Here is a tiny trained network, its code and every weight. The questions are about switching its units off for an input and a target symbol, where a switched-off unit gives its printed mean instead of its output.

import numpy as np


def w(rows, s, z=0):
    codes = np.array(rows[::2]) - 128.0
    scale = np.full(codes.shape[1], s)
    scale[-1] = z or s
    return codes * scale


def f(y):
    return y / 2 * (1 + np.tanh(0.7978845608 * (y + 0.044715 * y**3)))


def softmax(a):
    e = np.exp(a - a.max(-1, keepdims=True))
    return e / e.sum(-1, keepdims=True)


def log_softmax(a):
    a = a - a.max(-1, keepdims=True)
    return a - np.log(np.exp(a).sum(-1, keepdims=True))


def net(x, mask):
    ids = ['αγδηθμπστψ'.index(c) for c in x.split()]
    T = len(ids)
    res = E[ids] + P[:T]
    u = 0
    for l in range(2):
        q, k, v = (res @ M[l].T for M in (Q, K, V))
        z = softmax(np.where(np.tri(T) > 0, q @ k.T / 2**0.5, -1e9)) @ v
        res = res + np.where(mask[u], z, O[l][:, -1]) @ O[l][:, :-1]
        u += 1
        y = f(res @ A[l][:, :-1].T + A[l][:, -1])
        res = res + np.where(mask[u : u + 12], y, B[l][:, -1]) @ B[l][:, :-1]
        u += 12
    return log_softmax(res[-1] @ U[:, :-1].T + U[:, -1])


Q, K, V, O, A, B = {}, {}, {}, {}, {}, {}
E = w([
[116,81,245,92,118,183],'α',
[132,164,30,149,131,89],'γ',
[170,163,130,93,163,119],'δ',
[69,44,130,116,142,141],'η',
[140,165,124,133,121,130],'θ',
[44,52,101,169,126,131],'μ',
[202,202,70,126,213,142],'π',
[154,112,124,73,181,119],'σ',
[114,160,189,182,92,203],'τ',
[200,195,191,109,172,181],'ψ',
],0.012)
P = w([
[108,141,137,122,19,60],'0',
[42,193,128,86,136,153],'1',
[160,111,219,239,225,66],'2',
[209,96,91,154,115,203],'3',
[19,237,101,67,189,212],'4',
[155,107,205,235,229,54],'5',
[171,92,96,151,150,254],'6',
],0.0094)
Q[0] = w([
[145,91,49,87,133,254],'0.h1',
[214,91,159,188,108,84],'0.h1',
],0.031)
K[0] = w([
[30,166,112,114,252,218],'0.h1',
[73,95,125,45,118,46],'0.h1',
],0.025)
V[0] = w([
[115,53,78,75,181,82],'0.h1',
[59,169,102,254,112,196],'0.h1',
],0.018)
O[0] = w([
[107,89,96,230,90,244,1],'0.h1',
[134,30,104,2,165,27,200],'0.h1',
],0.0096,0.0092)
A[0] = w([
[20,217,68,69,12,130,83],'0.n1',
[88,181,65,43,142,201,255],'0.n2',
[255,43,113,226,159,49,127],'0.n3',
[145,94,118,232,199,168,71],'0.n4',
[115,206,120,84,114,166,177],'0.n5',
[174,67,68,115,121,235,103],'0.n6',
[228,131,137,169,121,128,181],'0.n7',
[43,127,178,118,204,144,90],'0.n8',
[51,135,137,64,79,112,89],'0.n9',
[177,26,230,218,165,75,93],'0.n10',
[164,107,78,136,91,238,68],'0.n11',
[186,132,168,114,220,174,100],'0.n12',
],0.0099,0.0055)
B[0] = w([
[133,241,94,244,169,99,166],'0.n1',
[52,64,106,54,149,154,255],'0.n2',
[115,136,196,136,143,168,236],'0.n3',
[91,86,211,159,125,199,179],'0.n4',
[137,131,120,74,141,177,196],'0.n5',
[125,196,124,37,34,43,173],'0.n6',
[132,41,123,102,204,106,183],'0.n7',
[136,199,160,193,109,111,196],'0.n8',
[73,152,165,174,65,140,242],'0.n9',
[146,101,77,83,196,139,211],'0.n10',
[162,159,9,98,132,153,162],'0.n11',
[80,126,105,177,74,119,227],'0.n12',
],0.013,0.0078)
Q[1] = w([
[117,62,4,18,54,120],'1.h1',
[186,58,174,107,154,113],'1.h1',
],0.024)
K[1] = w([
[1,143,125,62,172,157],'1.h1',
[75,160,148,191,121,110],'1.h1',
],0.029)
V[1] = w([
[139,123,9,157,164,44],'1.h1',
[119,131,144,202,56,102],'1.h1',
],0.015)
O[1] = w([
[174,76,119,132,6,57,55],'1.h1',
[2,108,137,104,79,101,2],'1.h1',
],0.0074,0.0086)
A[1] = w([
[134,225,75,82,66,91,151],'1.n1',
[136,104,181,18,40,244,119],'1.n2',
[172,142,157,114,39,98,3],'1.n3',
[123,169,42,175,214,148,129],'1.n4',
[80,59,32,74,50,120,100],'1.n5',
[79,254,74,141,142,75,163],'1.n6',
[219,116,111,168,180,163,109],'1.n7',
[86,174,38,102,47,182,26],'1.n8',
[61,94,111,145,133,32,152],'1.n9',
[83,227,134,50,153,102,44],'1.n10',
[135,103,118,84,181,125,185],'1.n11',
[205,106,11,173,159,42,143],'1.n12',
],0.0091,0.0075)
B[1] = w([
[105,125,150,98,188,151,180],'1.n1',
[68,157,75,148,48,149,183],'1.n2',
[37,80,133,116,146,181,143],'1.n3',
[165,193,161,113,54,134,212],'1.n4',
[226,110,199,156,160,95,187],'1.n5',
[80,71,115,40,100,202,211],'1.n6',
[196,63,75,139,169,52,181],'1.n7',
[137,48,147,204,180,125,153],'1.n8',
[157,192,74,104,80,125,206],'1.n9',
[172,113,188,245,174,54,250],'1.n10',
[72,115,145,77,96,168,218],'1.n11',
[6,194,128,244,119,128,167],'1.n12',
],0.014,0.021)
U = w([
[42,111,147,169,43,122,73],'α',
[104,189,113,202,143,89,111],'γ',
[174,170,121,105,165,117,165],'δ',
[111,61,163,171,145,124,63],'η',
[56,85,79,57,156,131,211],'θ',
[157,127,158,136,19,81,121],'μ',
[95,252,62,83,78,119,254],'π',
[140,141,123,178,83,176,127],'σ',
[68,139,162,110,134,43,63],'τ',
[103,192,191,147,137,176,114],'ψ',
],0.0047,0.0066)

Each question gives the input, a string of symbols that net reads in full, and the target symbol t.
The units are the heads (2 rows each of Q, K, V and O) and the neurons (one row each of A and B). Each row of codes is followed by its name. A weight is (code - 128) times the scale printed after its matrix; where a second scale follows, it is the last column's (O, A, B and U).
mask holds one flag per unit, layer by layer, with each layer's heads first. A switched-off unit (its flag False) gives its mean, the last column of its rows in O or B, instead of its output. The means were averaged over made-up inputs and are rounded, as every weight is.
A unit's drop is (log p(t) with every unit on - log p(t) with that unit switched off) / (log p(t) with every unit on - log p(t) with every unit switched off).
The circuit of an input: a set's keep is (log p(t) with only the set's units on - log p(t) with every unit switched off) / (log p(t) with every unit on - log p(t) with every unit switched off). Starting from the 12 units with the biggest drops (on a tie, the unit counted first), units are removed one at a time, each time the one whose removal leaves the highest keep (on an exact tie, the one counted first), for as long as the keep stays at least 0.8.
circuit, biggest first: the units of the circuit, biggest drop first
top k neurons: the k neurons with the biggest drops, biggest first
k most important neurons of layer l: the k neurons of layer l with the biggest drops, biggest first
input μ τ τ δ, target τ: circuit, biggest first -> [0.h1 1.n10]
input σ ψ τ μ α σ η, target ψ: circuit, biggest first -> [1.h1 1.n4]
input δ γ γ ψ η ψ, target η: circuit, biggest first -> [0.h1 0.n7 1.n9 1.n7]
input γ γ θ ψ θ α, target μ: circuit, biggest first -> [1.h1 0.n1]
input μ γ τ θ, target α: 3 most important neurons of layer 1 -> [1.n12 1.n3 1.n2]
input τ μ ψ π ψ γ, target τ: 2 most important neurons of layer 0 -> [0.n9 0.n3]
input α α π θ γ η τ, target α: 2 most important neurons of layer 0 -> [0.n1 0.n2]
input α ψ μ γ π π γ, target γ: top 2 neurons -> [1.n12 0.n2]
input μ θ ψ, target θ: circuit, biggest first -> [0.h1 0.n10 1.n10]
input ψ γ μ η, target α: circuit, biggest first -> [0.n1 1.h1 1.n3 1.n12]
input τ τ α, target τ: top 3 neurons -> [1.n10 0.n9 1.n4]
input σ σ τ δ, target σ: 2 most important neurons of layer 1 -> [1.n8 1.n2]
input σ ψ γ ψ, target δ: top 2 neurons -> [0.n5 1.n7]
input α α τ, target ψ: 2 most important neurons of layer 0 -> [0.n1 0.n11]
input ψ γ μ, target γ: 2 most important neurons of layer 1 -> [1.n12 1.n6]
input δ θ η ψ γ γ, target η: 2 most important neurons of layer 0 -> [0.n10 0.n1]
input σ τ γ, target σ: circuit, biggest first -> [0.h1 0.n4 0.n11 1.n7]
input ψ σ γ, target γ: 4 most important neurons of layer 0 -> [0.n2 0.n9 0.n4 0.n7]
input π γ τ σ α τ, target δ: top 2 neurons -> [0.n10 0.n2]
input π γ γ γ δ α, target δ: 2 most important neurons of layer 0 -> [0.n10 0.n2]
input π α σ γ ψ δ γ, target δ: circuit, biggest first -> [1.h1 0.n2]
input μ γ τ, target θ: 4 most important neurons of layer 0 -> [0.n10 0.n2 0.n9 0.n12]
